In the rows, 128 means zero.
Each row of numbers belongs to one of the objects below and depends on some of the facts about them. Some rows are named. Which object is each other row?

Facts:
fladum φ:kludin, flezo Π:piflokul ξ:479
fasu φ:bruplek ξ:553
trudri φ:mafak Π:fasu ξ:479
plotrom φ:nogem, dolar Π:mezo ξ:553
navata φ:piflokul Π:droplis ξ:479
skipa Π:gustir ξ:553
drilam φ:stotis, bruplek, kobogruk ξ:479
flaver Π:nagrem ξ:553
skavu φ:plotrom ξ:479
potis φ:vugal, gegri Π:pluma ξ:434
klafer φ:mafak, lemik Π:drizam ξ:479
gibros ξ:479
zusteme ξ:479
kidrus ξ:479
bofim ξ:479
damiklom φ:kludin, kidrus, fasu, planugren ξ:434
fetivu φ:lemik ξ:434
tugisak φ:robrim ξ:479
drofil φ:tredrur ξ:434
popem φ:kludin, klagredror, kloklos ξ:479
zogrun Π:lafon ξ:434
kabus φ:kidrus, mezo ξ:479
momun φ:kludin, lafon ξ:479
beflin φ:kludin, kobogruk Π:bruplek ξ:553
trugrin φ:klafer ξ:479
kostal Π:pleklazas ξ:479
brobron φ:kludin ξ:827
repe φ:gistel, skufo ξ:434
mafak φ:kludin ξ:479
kitrar ξ:553
drofen φ:trugrin ξ:311
seposol φ:mezo ξ:434
nasku Π:vili ξ:434
skozus ξ:553
vamor φ:mostu Π:semek ξ:479
seto ξ:311
pido φ:kidrus, nastin, stagrer Π:trudri ξ:553
klole ξ:479
klagredror φ:kludin, flosu ξ:553
stagrer Π:zedretan ξ:553
flurol ξ:479
gugi φ:flezo, robrim, stagrer, flosu ξ:553
stabim φ:notaklam ξ:434
muzo ξ:311
kliplan φ:zomuk, pustar ξ:553
planugren φ:kludin, klafer ξ:827
fegrom φ:kidrus Π:mostu ξ:434
plaron φ:kidrus ξ:311
bedek φ:fasu, pledrar ξ:434
mezo φ:mafak Π:driflom ξ:479
stufenun φ:flezo, fasu, klafer Π:nikles ξ:479
dizegan φ:vili ξ:311
roklor φ:mafak ξ:479
mibros φ:seto, kludin, fetivu ξ:311
stigri φ:semek ξ:311
kasukla φ:seto, kludin ξ:827
grufle φ:seto ξ:553
drulak ξ:553
dirin Π:sono ξ:553
gipu φ:klagredror, modrum ξ:311
gremom φ:vepem, sono, lemik ξ:311
drizam Π:drofil ξ:434
modrum ξ:479
mostu ξ:553
nagrem Π:robrim ξ:479
gustir φ:vuzevem, pleklazas Π:potis ξ:479
skaliskul φ:nogem ξ:434
fuves φ:stufenun ξ:434
piflokul φ:mafak Π:stotis ξ:434
viflen φ:bedek, gipu ξ:827
fleski φ:kludin, bruplek ξ:479
grazabre φ:lemik ξ:479
zedretan φ:klagredror Π:gibros ξ:553
droplis ξ:479
miskos φ:mafak, kludin, skaliskul Π:pido ξ:479
sada φ:gelom, kitrar ξ:434
pladisten φ:pledrar ξ:479
siga ξ:479
vugal ξ:434
ploter φ:klagredror Π:vikem ξ:434
nales φ:flezo, planugren ξ:479
zuvok Π:sikibral ξ:479
notaklam φ:kloklos ξ:553
lafon φ:flezo Π:pledrar ξ:479
plunul φ:zike, lemik, pligiplok, gipu ξ:434
buba φ:befu ξ:479
reskam φ:bruplek ξ:434
vepem ξ:479
lemik φ:kludin ξ:479
dropibin φ:zabo ξ:479
kludin ξ:553
driflom φ:mafak, klafer Π:klole ξ:434
buzo Π:fegrom ξ:479
tredrur φ:troske, lemik Π:kobogruk ξ:479
steskor ξ:479
vili φ:kidrus ξ:479
gruzes φ:bokir ξ:311
kobogruk φ:lemik, klafer Π:vugal ξ:479
troske φ:fasu, plotrom, vili, klafer ξ:479
befu φ:pleter, planugren Π:flaver ξ:479
gelom φ:kludin ξ:434
bemo φ:gegri, vili ξ:434
bokir ξ:479
vikem Π:stagrer ξ:479
zolak φ:lemik Π:skipa ξ:479
robrim ξ:479
gegri ξ:479
dakla ξ:434
vaklidres φ:bemo ξ:434
mugek φ:pleklazas ξ:434
dolar φ:mafak, kludin ξ:479
giras φ:trozipal ξ:434
nikles Π:ploter ξ:479
diven φ:muzo ξ:311
sono φ:mafak, zuvok, pasuk Π:vepem ξ:479
skufo ξ:311
trozupo Π:groto ξ:311
sketumer φ:pleter, zusteme, ploter ξ:479
pleter φ:kludin ξ:479
lufastom Π:klafer ξ:434
dison φ:vuzevem, zuvok Π:kostal ξ:479
reso φ:flezo, bruplek ξ:311
pligiplok ξ:434
zabo φ:kludin, plotrom ξ:434
gistel ξ:434
pleklazas φ:kludin ξ:479
suklesto φ:kludin ξ:553
groto ξ:479
flosu φ:kludin ξ:434
skigra φ:roklor ξ:311
daplo φ:kludin Π:miskos ξ:827
tustan φ:vuzevem, bruplek ξ:311
funek φ:reso, mafak ξ:434
flastom ξ:479
zike ξ:553
pasuk φ:seto, vuzevem ξ:311
zomuk ξ:479
semek φ:roklor Π:kliplan ξ:434
ludruk φ:reso, kobogruk ξ:553
nogem ξ:479
viklon Π:trozupo ξ:553
sabadron φ:kludin ξ:434
vuzevem ξ:827
nastin φ:drilam ξ:479
kloklos ξ:311
pledrar ξ:479
driplufa φ:stotis, klagredror, flosu ξ:479
bruplek Π:pustar ξ:479
sikibral ξ:553
safu φ:lemik, kitrar ξ:479
trozipal φ:pleter ξ:434
pluma ξ:479
drosku ξ:311
flezo φ:mafak, kludin ξ:434
trapal φ:repe Π:repe ξ:479
stotis Π:gremom ξ:479
pustar φ:siga ξ:479

Some rows with their names:
[214 129 189  64  93 165 113 148 126 175 105 162 158 104  81  71  55 156
 107  73 110 161 157 156  99 112 141 143 194 183] -> kludin
[121 111 107 158 122 122 129 122 130 146 128 139 139 142 143 116 126 100
 102 136 128 146 139 135 118 131 119 118 119 168] -> tustan
[117 120 127 127 111 128 113 119 140 126 119 134 145 118 109  89 101 107
  92  95 114 149 148 122 105 139 131 133 129 191] -> damiklom
[125  88 118 109 209 131 142 112 160  62 149 112 162 122  71  79 145  80
 115 138 122 120 114 157 141 148 127 149 153 147] -> driflom
[130 108 109 169 127 121 124 131 146 149 118 122 120 153 156 121 129 116
 107 154 133 146 124 127 132 125 135 117 132 144] -> kabus
[170 114 131 156 135 138 153 138 110 170 116 142 125 134 133 131 105 155
 120 150 145 158 111 130 160 133 122 121 132 127] -> nogem
[132 107 114 165 127 121 125 130 140 153 119 128 111 152 148 124 124 117
 109 147 129 149 124 125 131 121 133 124 133 140] -> buba
[154 121 133 138  95 131 110 135 159 153 122 128 102 143 143 118  95 133
 105 126 119 153 131 126 114  96 159 137 162 172] -> fleski
[174 127 122 147 140 159 151 156 112 163 125 148 116 137 121 129 110 129
 116 147 136 156  66 120 156 136 117 113 141 126] -> nikles
[137 108 118 162 125 123 124 130 141 154 118 128 110 152 147 125 120 120
 110 144 128 149 123 125 130 120 136 127 136 142] -> dropibin
[131  86 149 151 161 105 117 127 109 148 126 139  77 166 117 136 132 106
 126 121  98 151 118 119 126 120 118 159 140  94] -> grazabre
[140 100  95 176 115 106 136 127 138 157 129 125  86 163 155 151 106 111
 121 162 124 162 118 130 144 116 139 113 170 151] -> viflen
[100 111 108 148 128 125 123 115 132 129 115 133 157 122 116  95 117  95
  92 112 126 143 142 122 117 157 115 120 105 173] -> reskam
[146 125 142 118  96 143 126 140 156 140 125 128 106 146 135 117 107 124
  99 131 112 149 110 121 114  90 171 131 184 165] -> fladum
[176 108 110 167 122 124 165 133 109 175 125 139 102 144 141 156  89 147
 130 169 141 173 104 134 172 128 128 108 165 141] -> vuzevem
[102 100 127 136 145 119 128 112 117 124 118 138 149 127 104  95 117  94
 102 108 119 142 139 121 121 155 114 132 112 155] -> drofil
[150 120 145 126 110 125 118 128 132 141 135 142 122 136 124 112 106 119
 107 110 108 153 139 135 108 111 137 142 153 180] -> mibros
[171 112 138 151 138 137 154 136 106 171 116 144 122 134 126 131 106 155
 122 148 143 159 108 129 160 134 121 124 134 123] -> vepem

Which object is each row?
No name comes twice in this set of rows, the named rows included.
[102  82 161 126 178 101 114 110  86 120 126 148 107 141  70 108 130  82
 116  76  83 148 133 115 113 157  93 169 120 108] | fetivu
[163 115 130 142 141 151 164 141 112 161 116 141 127 134 121 132 117 146
 115 155 142 156  90 129 160 132 126 117 144 123] | zuvok
[150 118 133 127 139 153 172 133  96 152 127 154 149 125 107 127 120 126
 108 139 135 154 102 137 145 136 112 117 135 145] | trozupo
[145 116 116 109 135 156 155 129 118 173  77 172 191 124  69  93 146 133
  94 111 126 175 111 166 125 146  85 115 146 113] | skipa
[152 120 132 139  99 130 112 134 153 156 122 130 101 143 143 119  95 133
 107 127 119 155 130 123 115  98 156 136 158 166] | popem
[144 115 109 147 124 157 166 136 120 170 112 142 128 137 134 136 111 133
 106 154 147 155  96 122 149 124 131 107 130 135] | bruplek
[ 96 110 113 131 145 133 138 120 135 104 121 127 166 126 105  93 144  85
  88 125 121 135 119 126 124 159 123 115 131 160] | semek
[132 113 102 126 134 157 102 148 135 161 104 153 160 141 114  81 122  58
  91 102 116 140 119 143  95 148  95 105 134 153] | zedretan
[173 117 126 143  87 115 122 134 150 155 135 126  75 150 142 140  77 134
 119 141 110 169 121 130 131  90 164 131 204 178] | kasukla
[112 111 123 144 142 119 123 119 131 113 120 129 163 123 110  89 131 101
  96 118 122 141 138 129 126 164 116 123 121 164] | seposol
[155 120 156 148 164 135 125 149 158 106 140  75 127 145 127 137 192 121
  83 172 120 129 120 162 151 158 151 120 204 133] | trudri
[145 130 157 100  97 133 105 126 145 121 126 134 138 109  94  83  81 126
  96  80 102 153 146 124 100 125 149 150 159 201] | sabadron
[131  94 133 161 153 106 118 129 129 136 126 124 102 163 133 126 145 107
 120 143 114 145 119 127 134 126 127 139 144 111] | trugrin
[117  91 139 139 157 115 131 125 114 143 122 143  79 169 102 142 150 101
 114 121  94 157  93 121 123 112 118 158 151  85] | zolak
[186 137 116 153 138 161 136 167 112 161 130 152 112 138 122 126 105 122
 120 143 132 156  52 118 158 141 109 111 138 129] | vikem

Now the same objects, written a new way:
Named rows:
[136 129 151 122 131 115 142 155 149 134 131 107 145 118 105 106  94 102
 125 122 118 133 136 138 126 154 125 149 110 133 143 128 129 135 123 139
 146 136 122 145 114 135 115 121] -> stagrer
[128 145 133 100 169 127 117 208 125 183 142 110 137 115 142  65 114  66
 146 128 106 158 108 161 157 163  70 132 166 123 144 147 170 114 123 105
 128 118 141 149 106 172 115 165] -> vepem
[ 97 144  78 149 112  95 173 120 104 130 142 190 114 156 182 153  77 213
 136 156 178 114  75 157 164 133 212 127  46 176 152 155 119 101  99 132
 170 106 132 139  98 149 156 135] -> piflokul
[142 100  99 161 117 167  51 115 124 126  67 118 138 148 143  63 202 132
 226 120 148 123 200  94  94 115  83  89 231  98 120 107  87 161 189 105
 173  73 133  93 151  93 124 174] -> lemik
[122 119 110 124 119 101 140 117 109 105 122 161 100 128 132 150 106 135
  97 106 136 113 111 119 145 134 166 109 105 126 132 127 147 107 136 119
 126 127 114 117 116 122 139 102] -> giras
[123 135 105 110 112 171 123 138 146 121 105  98 145 127 141 146 165 154
 168 190 137 128 138 117  87 118 140 112 150 129  90 134  96 161 115  73
 112  80 150 113 158  63 127 152] -> fladum
[135 139 158 109 160 134 133 153 147 157 133 110 131 122 114 106 136 109
 139 142 120 137 140 138 131 142  98 128 158 138 139 134 114 131 118 126
 129 135 135 136 132 150 128 134] -> steskor
[142 144 144 116 143 128 119 133 128 144 133 119 135 118 124 128 146 127
 136 138 125 141 121 133 123 114  97 143 157 130 125 124 114 132 128 121
 120 146 144 125 151 136 122 135] -> tugisak
[109 129 120 141 129 132 160 124 150 123 136 135 127 130 117 135 111 106
  96 106 127 103 143 135 137 164 142 102 113 131 145 123 150 111  94 148
 118 119  94 144  85 149 144 111] -> skufo
[141 158 152 113 149 115 137 159 152 155 134 109 141 112 117 109 138 105
 141 133 126 127 131 144 125 153  99 124 156 135 140 133 113 132 106  99
 130 136 137 136 128 141 122 139] -> stotis
[141 146 139 117 132 130 113 123 118 136 136 124 134 119 131 141 152 138
 134 145 125 144 110 130 118  97 109 147 147 127 115 127 113 134 128 118
 109 145 149 124 160 124 119 139] -> nales
[ 88 105  75 155  96 146 130 114 110 109 111 162 110 172 179 155 114 210
 124 179 142 109  93 125 143 110 232  85  40 143 122 165 128 131 126 122
 145  73 127 118 124 103 147 146] -> flezo
[117 107 131 109 137 138 187 125 142 102 108 146  82 131 113 148  89 126
 104 160 139 113 154 118 143 168 159  95 112 151 136 131 137 102 115 146
 139 108 101 134 110 133 160  72] -> lufastom
[136 122 148 120 138 122 140 156 146 135 131 108 142 119 107  97  94  97
 136 120 123 137 144 135 127 155 113 147 124 131 145 128 130 132 128 147
 150 131 120 149 113 141 118 120] -> kitrar
[162 135 126 139 141 118  90 111 108 135 109 138 132 121 128  87 166 119
 194  92 157 143 167 118 114 114  55 146 230 116 136  91  94 126 166 128
 158 139 142 113 144 140 126 136] -> grazabre
[105 125  96 140 118 106 157 113 101 120 135 179 103 152 163 153  91 185
 115 141 158 123  88 141 161 123 197 119  67 155 142 145 131 101 117 143
 148 117 127 130 111 142 152 118] -> funek
[115 104 151  74 185 158 119 136 136 163 138  86 124 128  90  99 127 121
 135 125 124 169 173 111 121 125 143 132 179 145 123 124  81 132 119 131
 106 119 144 131 129 126 164 104] -> buzo
[164 139 107 126 143 132 114 118 107 128 104 129 121 105 132 111 145 110
 217 131 165 155 179 126 100 129  43 155 241 135 115  78  98 120 144 119
 154 104 143 117 140 128 138 115] -> zolak

Which object is each row?
No name comes twice in this set of rows, the named rows included.
[105  96  92 138  99 143 109 124 123  97  93 139 105 144 147 141 134 148
 111 134 124 101 129 102 130 128 193  69  90 113 116 144 147 136 148 101
 125  82 113 104 125  78 137 125] | zabo
[146 149 123 103 129 133 135 100 111 120 135 131 132 110 128 169 149 157
 154 148 152 151 124 124 100  89 103 171 170 136  97 103  92 131 121 112
 106 139 159 117 167 100 133 115] | stufenun
[164 173 163 136 117  94 106 114 117 128 144 141 146 110 128 162 174 130
 102 115 116 119  73 138 123  78  83 155 128 106 122 125 130 135 139 115
 106 193 145 117 175 132  89 145] | vili
[105  86 119 140 107 188 100 169 173 122  90  75 153 153 130  85 133 119
 155 179 100 113 163 109 104 149 164  80  95 115 120 160 127 179 146 116
 152  59 115 135 127  83 111 163] | kludin
[119 119  99  70 143 156 174 197 137 139 135  96 135 106 126  98  52  75
 156 156 128 171 137 148 124 183 105 171 144 140 118 131 164 118 110 112
 125  80 137 163  96 126 132 119] | dirin
[120 112 138 129 136 115 159 129 135 113 115 154  89 136 121 134 100 118
  93 134 128 105 136 123 157 160 153  88  99 139 152 137 152 104 127 151
 146 130  97 131 109 152 147  90] | drizam
[146 135 180 130 172 151 133 165 132 155 132 131 109 132 130 103 137  80
 122 197  89 148 114 152 156 127  30 129 137 133 143 148 176 113 144 192
 141 154 123 157 150 211 109 136] | pledrar
[157 150 132 124 131 112 104 103 102 129 135 135 134 112 127 141 159 135
 144 113 138 150 115 124 117  87  83 166 178 118 114 105 107 126 144 121
 115 159 153 114 163 125 118 130] | troske
[123 102 112 133  91 161  88 135 137 103 104  95 155 134 129 133 140 131
 133 148 102 128 128 105  96 104 153 126 101  97  97 136 137 169 154 109
 121  97 131 118 151  68 101 149] | klagredror
[141 149 160 103 151 124 130 147 136 147 142 110 131 111 113 129 140 108
 117 140 114 143 120 136 127 123  98 139 145 131 126 132 121 129 117 119
 108 154 139 135 144 137 121 126] | kidrus
[114 160 117 140 147 131 150 122 108 166 156 156 141 156 172 133 123 209
 167 195 157 155  83 165 146  93 144 163  99 177 137 152  83 124 101 159
 157 133 161 150 142 173 143 165] | roklor
[153 139 118 175 142 120 113  84  88 143 119 176 127 154 163 102 156 184
 219 144 181 147 144 139 129  88  67 164 193 151 143 103  70 117 158 182
 195 142 149 126 151 179 138 150] | klafer
[112 136 101 154 110 126 149  96 121 112 145 155 133 136 137 167 117 141
  99 105 138 110 115 136 131 122 149 127 101 128 128 119 142 111 102 152
 113 130 109 137 101 136 142 118] | skigra

